Below are the code and all the weights of a small trained network. Each question names an input and a target symbol and asks about switching units off, where a switched-off unit gives its printed mean instead of its output.

import numpy as np


def w(rows, s, z=0):
    codes = np.array(rows[::2]) - 128.0
    scale = np.full(codes.shape[1], s)
    scale[-1] = z or s
    return codes * scale


def norm(h):
    return h / np.sqrt((h * h).mean(-1, keepdims=True) + 1e-5)


def f(y):
    return y / 2 * (1 + np.tanh(0.7978845608 * (y + 0.044715 * y**3)))


def softmax(a):
    e = np.exp(a - a.max(-1, keepdims=True))
    return e / e.sum(-1, keepdims=True)


def log_softmax(a):
    a = a - a.max(-1, keepdims=True)
    return a - np.log(np.exp(a).sum(-1, keepdims=True))


def net(x, mask):
    ids = ['αγεθμφ'.index(c) for c in x.split()]
    T = len(ids)
    res = E[ids] + P[:T]
    r = norm(res)
    for j in range(2):
        rows = slice(4 * j, 4 * j + 4)
        q, k, v = (r @ M[0][rows].T for M in (Q, K, V))
        z = softmax(np.where(np.tri(T) > 0, q @ k.T / 4**0.5, -1e9)) @ v
        o = O[0][rows]
        res = res + np.where(mask[j], z, o[:, -1]) @ o[:, :-1]
    y = f(norm(res) @ A[0][:, :-1].T + A[0][:, -1])
    res = res + np.where(mask[2:14], y, B[0][:, -1]) @ B[0][:, :-1]
    return log_softmax(norm(res)[-1] @ U[:, :-1].T + U[:, -1])


Q, K, V, O, A, B = {}, {}, {}, {}, {}, {}
E = w([
[35,125,213,50],'α',
[74,2,108,175],'γ',
[145,112,220,206],'ε',
[167,123,210,171],'θ',
[190,170,161,92],'μ',
[50,246,37,192],'φ',
],0.0068)
P = w([
[160,147,89,3],'0',
[143,125,146,71],'1',
[136,124,151,96],'2',
[132,121,153,111],'3',
[131,116,150,121],'4',
[127,114,152,132],'5',
[125,114,152,140],'6',
[121,112,151,145],'7',
[121,112,151,152],'8',
[118,111,152,157],'9',
[116,110,149,160],'10',
[115,115,151,165],'11',
[112,114,150,168],'12',
],0.0069)
Q[0] = w([
[72,160,195,57],'head 1',
[118,104,190,91],'head 1',
[74,128,59,91],'head 1',
[122,138,255,133],'head 1',
[74,60,120,182],'head 2',
[116,101,165,206],'head 2',
[132,66,65,95],'head 2',
[64,184,159,73],'head 2',
],0.01)
K[0] = w([
[85,198,134,167],'head 1',
[112,141,80,147],'head 1',
[37,68,218,132],'head 1',
[127,211,2,147],'head 1',
[95,107,76,211],'head 2',
[149,179,73,168],'head 2',
[127,31,159,160],'head 2',
[41,136,142,81],'head 2',
],0.0097)
V[0] = w([
[70,142,168,81],'head 1',
[176,99,102,167],'head 1',
[94,213,54,94],'head 1',
[199,95,155,3],'head 1',
[48,61,148,21],'head 2',
[65,219,43,56],'head 2',
[152,95,86,89],'head 2',
[232,100,184,17],'head 2',
],0.0048)
O[0] = w([
[89,136,97,146,193],'head 1',
[141,124,166,99,81],'head 1',
[211,124,101,159,108],'head 1',
[50,231,122,122,219],'head 1',
[150,57,110,79,253],'head 2',
[55,43,191,226,45],'head 2',
[152,122,155,106,117],'head 2',
[253,87,120,134,197],'head 2',
],0.0059,0.0024)
A[0] = w([
[78,164,145,98,115],'neuron 1',
[192,182,168,185,107],'neuron 2',
[149,235,115,188,198],'neuron 3',
[81,45,154,156,165],'neuron 4',
[244,133,25,156,1],'neuron 5',
[194,160,129,81,123],'neuron 6',
[167,234,190,149,96],'neuron 7',
[137,148,195,87,61],'neuron 8',
[84,136,160,106,117],'neuron 9',
[101,43,143,146,140],'neuron 10',
[148,85,198,254,161],'neuron 11',
[107,177,1,101,131],'neuron 12',
],0.0092,0.0061)
B[0] = w([
[184,93,101,153,147],'neuron 1',
[169,127,63,148,193],'neuron 2',
[147,129,153,199,214],'neuron 3',
[118,185,101,211,254],'neuron 4',
[147,2,100,201,129],'neuron 5',
[54,121,117,105,174],'neuron 6',
[28,107,111,136,203],'neuron 7',
[132,119,72,109,138],'neuron 8',
[157,109,92,162,152],'neuron 9',
[119,184,121,181,218],'neuron 10',
[110,133,112,24,225],'neuron 11',
[168,64,192,6,151],'neuron 12',
],0.0076,0.0052)
U = w([
[92,117,108,48,194],'α',
[111,122,75,216,158],'γ',
[135,124,130,127,2],'ε',
[195,235,111,91,93],'θ',
[212,126,127,142,174],'μ',
[104,103,251,129,118],'φ',
],0.011,0.0055)

Each question gives the input, a string of symbols that net reads in full, and the target symbol t.
The units are the heads (4 rows each of Q, K, V and O) and the neurons (one row each of A and B). Each row of codes is followed by its name. A weight is (code - 128) times the scale printed after its matrix; where a second scale follows, it is the last column's (O, A, B and U).
mask holds one flag per unit, heads first, then neurons. A switched-off unit (its flag False) gives its mean, the last column of its rows in O or B, instead of its output. The means were averaged over made-up inputs and are rounded, as every weight is.
A unit's drop is (log p(t) with every unit on - log p(t) with that unit switched off) / (log p(t) with every unit on - log p(t) with every unit switched off).
The circuit of an input: a set's keep is (log p(t) with only the set's units on - log p(t) with every unit switched off) / (log p(t) with every unit on - log p(t) with every unit switched off). Starting from the 12 units with the biggest drops (on a tie, the unit counted first), units are removed one at a time, each time the one whose removal leaves the highest keep (on an exact tie, the one counted first), for as long as the keep stays at least 0.8.
units of the circuit, in order: the units of the circuit, biggest drop first
top k neurons: the k neurons with the biggest drops, biggest first
heads that matter: for each layer, one digit per head in row order, 1 if its drop is at least 0.15 and else 0, layers parted by /
drop of u: that unit's drop, to one decimal
input α α γ α ε θ, target α: units of the circuit, in order => (neuron 11)
input ε γ γ μ θ α γ γ θ α, target γ: top 2 neurons => (neuron 12; neuron 11)
input θ γ α μ μ, target γ: units of the circuit, in order => (neuron 11; neuron 7)
input θ θ α γ, target α: units of the circuit, in order => (head 2; neuron 12)
input ε θ θ φ θ θ α, target θ: top 3 neurons => (neuron 7; neuron 11; neuron 4)
input φ ε θ μ μ θ θ γ γ γ ε α, target θ: units of the circuit, in order => (head 1; neuron 7)
input γ α α α γ θ α α γ θ ε, target α: heads that matter => 00
input φ γ μ θ ε, target θ: heads that matter => 11
input ε α γ, target α: top 3 neurons => (neuron 12; neuron 3; neuron 2)
input γ α ε μ, target α: top 2 neurons => (neuron 4; neuron 6)
input γ θ θ μ, target α: top 4 neurons => (neuron 6; neuron 4; neuron 7; neuron 10)
input μ μ ε μ α φ, target φ: top 2 neurons => (neuron 12; neuron 4)
input ε μ α φ α, target φ: top 2 neurons => (neuron 2; neuron 1)
input γ μ α α φ ε α γ γ μ μ, target μ: units of the circuit, in order => (head 1)
input θ α ε φ γ θ, target θ: top 4 neurons => (neuron 11; neuron 7; neuron 4; neuron 6)
input μ γ γ γ α θ, target α: top 4 neurons => (neuron 11; neuron 7; neuron 4; neuron 10)
input φ ε μ γ ε γ θ ε, target θ: top 4 neurons => (neuron 11; neuron 7; neuron 5; neuron 6)
input ε α μ θ ε ε μ μ γ μ α, target γ: top 2 neurons => (neuron 11; neuron 12)
input α γ θ φ μ, target μ: drop of neuron 5 => 0.0
input α α θ θ μ α ε γ ε α α φ, target φ: drop of neuron 3 => 0.3
input μ μ α μ γ μ, target γ: drop of neuron 11 => 0.1
input φ μ γ θ θ θ, target θ: drop of neuron 11 => 1.1
